Below is a small trained network, with its code and all its weights. Each question gives an input and a target symbol and asks what happens when units are switched off, that is, made to give their printed mean instead of their output.

import numpy as np


def w(rows, s, z=0):
    codes = np.array(rows[::2]) - 128.0
    scale = np.full(codes.shape[1], s)
    scale[-1] = z or s
    return codes * scale


def f(y):
    return y / 2 * (1 + np.tanh(0.7978845608 * (y + 0.044715 * y**3)))


def softmax(a):
    e = np.exp(a - a.max(-1, keepdims=True))
    return e / e.sum(-1, keepdims=True)


def log_softmax(a):
    a = a - a.max(-1, keepdims=True)
    return a - np.log(np.exp(a).sum(-1, keepdims=True))


def net(x, mask):
    ids = ['αδελξπσφ'.index(c) for c in x.split()]
    T = len(ids)
    res = E[ids] + P[:T]
    q, k, v = (res @ M[0].T for M in (Q, K, V))
    z = softmax(np.where(np.tri(T) > 0, q @ k.T / 2**0.5, -1e9)) @ v
    res = res + np.where(mask[0], z, O[0][:, -1]) @ O[0][:, :-1]
    y = f(res @ A[0][:, :-1].T + A[0][:, -1])
    res = res + np.where(mask[1:9], y, B[0][:, -1]) @ B[0][:, :-1]
    return log_softmax(res[-1] @ U[:, :-1].T + U[:, -1])


Q, K, V, O, A, B = {}, {}, {}, {}, {}, {}
E = w([
[180,240,106,127,154,67,121,69],'α',
[132,95,183,160,151,76,217,2],'δ',
[165,114,94,163,28,193,93,149],'ε',
[89,174,151,121,99,111,128,116],'λ',
[141,98,116,112,121,103,162,72],'ξ',
[138,109,173,91,251,221,176,121],'π',
[195,119,57,47,120,139,220,165],'σ',
[198,52,94,15,132,177,99,113],'φ',
],0.02)
P = w([
[86,153,147,132,165,64,53,211],'0',
[110,161,21,109,164,85,122,70],'1',
[202,133,181,173,49,87,184,150],'2',
[120,82,143,165,200,52,18,254],'3',
[65,76,76,107,144,139,66,66],'4',
[127,82,184,116,37,140,206,105],'5',
[22,106,170,92,206,78,61,240],'6',
],0.012)
Q[0] = w([
[45,98,128,25,253,118,51,125],'H0',
[112,170,57,159,134,214,115,67],'H0',
],0.0065)
K[0] = w([
[67,87,139,70,113,97,178,148],'H0',
[43,194,117,255,101,38,172,198],'H0',
],0.0077)
V[0] = w([
[133,184,137,117,159,3,139,167],'H0',
[173,209,141,231,232,118,118,166],'H0',
],0.0056)
O[0] = w([
[1,96,119,118,160,79,162,143,196],'H0',
[98,198,209,169,202,175,199,57,2],'H0',
],0.011,0.0025)
A[0] = w([
[49,65,109,86,129,46,112,252,75],'N0',
[180,44,120,130,76,137,213,114,144],'N1',
[189,89,119,68,93,127,114,74,162],'N2',
[131,122,101,184,2,49,195,67,254],'N3',
[129,176,173,20,165,160,222,26,233],'N4',
[175,119,251,183,56,181,124,156,210],'N5',
[201,176,171,183,35,210,189,134,156],'N6',
[149,155,52,44,151,167,58,92,229],'N7',
],0.007,0.0037)
B[0] = w([
[168,164,111,158,199,188,113,77,254],'N0',
[169,184,159,99,138,148,120,48,207],'N1',
[93,149,164,92,90,132,112,137,229],'N2',
[154,143,124,207,121,133,103,192,249],'N3',
[110,67,123,124,109,157,172,157,246],'N4',
[152,137,162,6,162,92,149,93,168],'N5',
[35,182,96,135,133,117,109,69,172],'N6',
[88,97,106,184,101,149,145,160,246],'N7',
],0.012,0.0082)
U = w([
[92,99,72,214,65,141,202,179,211],'α',
[94,101,69,184,157,133,109,5,238],'δ',
[49,197,176,154,157,178,82,42,149],'ε',
[121,147,227,117,170,132,117,254,165],'λ',
[219,76,160,194,112,171,81,244,4],'ξ',
[85,168,167,49,155,84,193,114,55],'π',
[181,167,96,132,204,156,152,110,18],'σ',
[147,153,181,94,83,128,108,171,199],'φ',
],0.0076,0.0029)

Each question gives the input, a string of symbols that net reads in full, and the target symbol t.
The units are the heads (2 rows each of Q, K, V and O) and the neurons (one row each of A and B). Each row of codes is followed by its name. A weight is (code - 128) times the scale printed after its matrix; where a second scale follows, it is the last column's (O, A, B and U).
mask holds one flag per unit, heads first, then neurons. A switched-off unit (its flag False) gives its mean, the last column of its rows in O or B, instead of its output. The means were averaged over made-up inputs and are rounded, as every weight is.
A unit's drop is (log p(t) with every unit on - log p(t) with that unit switched off) / (log p(t) with every unit on - log p(t) with every unit switched off).
The circuit of an input: a set's keep is (log p(t) with only the set's units on - log p(t) with every unit switched off) / (log p(t) with every unit on - log p(t) with every unit switched off). Starting from all 9 units, units are removed one at a time, each time the one whose removal leaves the highest keep (on an exact tie, the one counted first), for as long as the keep stays at least 0.8.
units of the circuit, in order: the units of the circuit, biggest drop first
top k neurons: the k neurons with the biggest drops, biggest first
drop when u is switched off: that unit's drop, to one decimal
input σ φ ξ α δ, target α: units of the circuit, in order	[N0; N3]
input σ ξ λ ξ, target δ: units of the circuit, in order	[N0; H0]
input α π σ, target π: units of the circuit, in order	[H0; N7; N0]
input φ σ φ ε λ, target α: top 3 neurons	[N1; N5; N7]
input ξ λ σ, target σ: units of the circuit, in order	[N1]
input δ δ λ φ λ σ, target φ: units of the circuit, in order	[N1; N2; H0]
input ξ ξ π λ ε ξ, target ε: top 2 neurons	[N6; N1]
input σ φ φ π, target ξ: top 3 neurons	[N1; N6; N5]
input φ α δ φ φ δ δ, target ξ: top 2 neurons	[N6; N3]
input ξ λ δ π δ λ, target π: top 4 neurons	[N5; N7; N0; N6]
input ε π ξ λ α, target α: top 3 neurons	[N0; N4; N1]
input λ π π σ, target σ: top 2 neurons	[N3; N2]
input ξ δ ξ π ξ σ, target π: units of the circuit, in order	[N1; N0]
input λ λ ε ε α α λ, target ε: units of the circuit, in order	[N0]
input ξ ξ λ σ π π φ, target ξ: top 4 neurons	[N7; N6; N5; N1]
input λ ε φ ξ, target ξ: top 2 neurons	[N6; N5]
input σ δ α λ δ φ σ, target ξ: top 2 neurons	[N7; N6]
input σ λ λ λ λ λ ξ, target δ: top 2 neurons	[N0; N2]
input π λ σ δ λ, target α: drop when N6 is switched off	0.2
input φ σ α, target α: drop when N3 is switched off	0.1
input δ σ α φ σ φ α, target ξ: drop when N6 is switched off	0.1
